Here is a tiny trained network, its code and every weight. The questions are about switching its units off for an input and a class, where a switched-off unit gives its printed mean instead of its output.

import numpy as np


def w(rows, s, z=0):
    codes = np.array(rows[::2]) - 128.0
    scale = np.full(codes.shape[1], s)
    scale[-1] = z or s
    return codes * scale


def f(y):
    return y / 2 * (1 + np.tanh(0.7978845608 * (y + 0.044715 * y**3)))


def log_softmax(a):
    a = a - a.max(-1, keepdims=True)
    return a - np.log(np.exp(a).sum(-1, keepdims=True))


def net(x, mask):
    res = np.array(x, float).reshape(1, 5) / 4 @ E
    y = f(res @ A[0][:, :-1].T + A[0][:, -1])
    res = res + np.where(mask, y, B[0][:, -1]) @ B[0][:, :-1]
    return log_softmax(res[-1] @ U[:, :-1].T + U[:, -1])


A, B = {}, {}
E = w([
[157,2,123,184],'x0',
[50,94,154,184],'x1',
[129,127,128,129],'x2',
[144,113,236,167],'x3',
[150,185,95,177],'x4',
],0.01)
A[0] = w([
[82,93,37,86,118],'n0',
[108,133,150,167,66],'n1',
[206,83,110,146,125],'n2',
[162,237,140,208,121],'n3',
[96,106,168,54,124],'n4',
[164,133,221,137,72],'n5',
[250,119,131,49,146],'n6',
[173,71,100,168,62],'n7',
[169,142,224,148,87],'n8',
[166,77,100,163,93],'n9',
[110,189,165,71,118],'n10',
[30,107,138,161,121],'n11',
[13,109,106,152,161],'n12',
[88,105,172,46,255],'n13',
[182,173,67,240,169],'n14',
[117,83,144,15,216],'n15',
],0.011,0.0052)
B[0] = w([
[200,196,63,126,232],'n0',
[135,154,133,132,129],'n1',
[74,132,132,123,201],'n2',
[115,69,98,146,240],'n3',
[136,119,78,163,174],'n4',
[180,193,63,123,179],'n5',
[137,205,252,167,254],'n6',
[69,141,71,119,193],'n7',
[171,173,58,116,189],'n8',
[72,142,89,108,192],'n9',
[43,124,111,111,227],'n10',
[145,177,175,142,202],'n11',
[143,180,197,146,228],'n12',
[119,59,116,140,252],'n13',
[154,62,132,168,253],'n14',
[141,85,102,186,249],'n15',
],0.022,0.0058)
U = w([
[125,168,189,167,121],'0',
[9,145,82,118,95],'1',
[217,156,67,71,138],'2',
[133,103,124,166,254],'3',
[148,59,119,190,93],'4',
[175,70,158,85,92],'5',
],0.011,0.0071)

Each question gives the input, the list of numbers given to net, and the class t.
The units are the neurons (one row each of A and B). Each row of codes is followed by its name. A weight is (code - 128) times the scale printed after its matrix; where a second scale follows, it is the last column's (A, B and U).
mask holds one flag per neuron, in row order. A switched-off neuron (its flag False) gives its mean, the last column of its row in B, instead of its output. The means were averaged over made-up inputs and are rounded, as every weight is.
A unit's drop is (log p(t) with every unit on - log p(t) with that unit switched off) / (log p(t) with every unit on - log p(t) with every unit switched off).
The circuit of an input: a set's keep is (log p(t) with only the set's units on - log p(t) with every unit switched off) / (log p(t) with every unit on - log p(t) with every unit switched off). Starting from the 12 units with the biggest drops (on a tie, the unit counted first), units are removed one at a time, each time the one whose removal leaves the highest keep (on an exact tie, the one counted first), for as long as the keep stays at least 0.8.
circuit, biggest first: the units of the circuit, biggest drop first
most important unit: the unit with the biggest drop
k most important neurons: the k neurons with the biggest drops, biggest first
drop when u is switched off: that unit's drop, to one decimal
input [1,7,0,-6,2], class 0: circuit, biggest first	[n12]
input [8,-2,7,-1,-7], class 1: 4 most important neurons	[n7; n9; n2; n14]
input [8,-4,-8,6,5], class 1: circuit, biggest first	[n7; n9]
input [-4,6,6,-6,7], class 4: 3 most important neurons	[n14; n3; n6]
input [-6,-2,5,5,7], class 4: 2 most important neurons	[n3; n14]
input [5,-2,6,-6,4], class 2: 3 most important neurons	[n0; n10; n13]
input [-3,-6,-7,-1,-8], class 4: 2 most important neurons	[n15; n13]
input [0,-2,4,-6,-4], class 2: 3 most important neurons	[n0; n14; n3]
input [8,-7,-8,7,6], class 1: 3 most important neurons	[n7; n2; n9]
input [1,6,1,3,5], class 0: 4 most important neurons	[n11; n12; n13; n15]
input [8,-7,8,6,3], class 1: circuit, biggest first	[n7; n2]
input [1,0,0,1,5], class 4: circuit, biggest first	[n14; n6]
input [-5,6,-6,8,-2], class 2: circuit, biggest first	[n8; n5]
input [0,-4,-5,7,4], class 2: most important unit	n8
input [-8,-6,7,-2,5], class 1: 3 most important neurons	[n10; n3; n12]
input [-3,-3,-4,2,6], class 4: 2 most important neurons	[n3; n14]
input [-8,-1,-6,0,-1], class 1: drop when n10 is switched off	0.5
input [-1,-2,-1,-3,4], class 4: drop when n9 is switched off	0.1
input [-8,-7,5,7,7], class 1: drop when n9 is switched off	-0.1
input [2,3,-1,-6,8], class 4: circuit, biggest first	[n14]
